Below is a small trained network, with its code and all its weights. Each question gives an input and a class and asks what happens when units are switched off, that is, made to give their printed mean instead of their output.

import numpy as np


def w(rows, s, z=0):
    codes = np.array(rows[::2]) - 128.0
    scale = np.full(codes.shape[1], s)
    scale[-1] = z or s
    return codes * scale


def f(y):
    return np.maximum(y, 0)


def log_softmax(a):
    a = a - a.max(-1, keepdims=True)
    return a - np.log(np.exp(a).sum(-1, keepdims=True))


def net(x, mask):
    res = np.array(x, float).reshape(1, 3) / 4 @ E
    y = f(res @ A[0][:, :-1].T + A[0][:, -1])
    res = res + np.where(mask, y, B[0][:, -1]) @ B[0][:, :-1]
    return log_softmax(res[-1] @ U[:, :-1].T + U[:, -1])


A, B = {}, {}
E = w([
[57,233,62,121,107,75,215],'x0',
[179,192,75,46,238,196,153],'x1',
[107,149,155,196,1,252,126],'x2',
],0.01)
A[0] = w([
[178,31,165,146,140,202,136,185],'n1',
[211,60,194,108,159,147,35,2],'n2',
[93,101,121,159,62,1,26,4],'n3',
[188,167,123,79,215,140,149,64],'n4',
[161,167,100,79,226,175,107,35],'n5',
[194,177,99,112,121,229,136,111],'n6',
[137,62,151,61,206,8,139,18],'n7',
[10,203,80,155,119,115,184,38],'n8',
[94,52,186,231,85,27,148,55],'n9',
],0.0079,0.0046)
B[0] = w([
[155,167,155,125,133,78,203,242],'n1',
[211,184,98,79,151,84,175,226],'n2',
[149,147,53,115,149,176,67,218],'n3',
[150,116,118,129,143,164,77,212],'n4',
[117,95,84,152,146,144,117,209],'n5',
[103,75,109,149,137,190,92,197],'n6',
[145,32,247,111,63,174,145,244],'n7',
[205,123,125,107,75,61,167,212],'n8',
[111,110,82,106,162,157,69,254],'n9',
],0.012,0.0093)
U = w([
[122,113,50,134,163,144,51,72],'0',
[180,194,128,69,117,5,224,77],'1',
[117,81,251,162,22,161,138,145],'2',
[71,154,194,165,158,61,146,250],'3',
],0.011,0.014)

Each question gives the input, the list of numbers given to net, and the class t.
The units are the neurons (one row each of A and B). Each row of codes is followed by its name. A weight is (code - 128) times the scale printed after its matrix; where a second scale follows, it is the last column's (A, B and U).
mask holds one flag per neuron, in row order. A switched-off neuron (its flag False) gives its mean, the last column of its row in B, instead of its output. The means were averaged over made-up inputs and are rounded, as every weight is.
A unit's drop is (log p(t) with every unit on - log p(t) with that unit switched off) / (log p(t) with every unit on - log p(t) with every unit switched off).
The circuit of an input: a set's keep is (log p(t) with only the set's units on - log p(t) with every unit switched off) / (log p(t) with every unit on - log p(t) with every unit switched off). Starting from all 9 units, units are removed one at a time, each time the one whose removal leaves the highest keep (on an exact tie, the one counted first), for as long as the keep stays at least 0.8.
circuit, biggest first: the units of the circuit, biggest drop first
most important unit: the unit with the biggest drop
top k neurons: the k neurons with the biggest drops, biggest first
drop when u is switched off: that unit's drop, to one decimal
input [-7,5,-1], class 1: top 2 neurons	(n2, n1)
input [6,-3,4], class 1: most important unit	n8
input [-7,2,7], class 1: circuit, biggest first	(n2, n1)
input [-8,-5,-8], class 1: top 3 neurons	(n2, n1, n6)
input [3,2,-1], class 3: top 2 neurons	(n2, n1)
input [-4,-6,-1], class 0: top 2 neurons	(n9, n3)
input [-7,-3,4], class 1: circuit, biggest first	(n2, n1)
input [2,3,-1], class 3: circuit, biggest first	(n3, n2)
input [7,-5,-8], class 2: top 3 neurons	(n7, n2, n1)
input [1,-8,-8], class 0: top 2 neurons	(n3, n9)
input [-1,-4,4], class 0: top 4 neurons	(n7, n9, n8, n3)
input [2,-2,2], class 3: circuit, biggest first	(n7, n2, n3)
input [3,0,-2], class 3: top 3 neurons	(n2, n1, n3)
input [4,5,-1], class 0: circuit, biggest first	(n1)
input [-5,3,-1], class 1: top 3 neurons	(n2, n1, n9)
input [-2,1,2], class 3: top 2 neurons	(n7, n8)
input [-2,-2,-2], class 3: top 2 neurons	(n8, n7)
input [-7,3,7], class 1: top 3 neurons	(n2, n1, n7)
input [5,7,0], class 0: drop when n9 is switched off	0.0
input [5,-7,-4], class 0: drop when n3 is switched off	0.4
input [3,-2,-6], class 2: drop when n7 is switched off	0.5
input [7,-8,-1], class 0: most important unit	n9
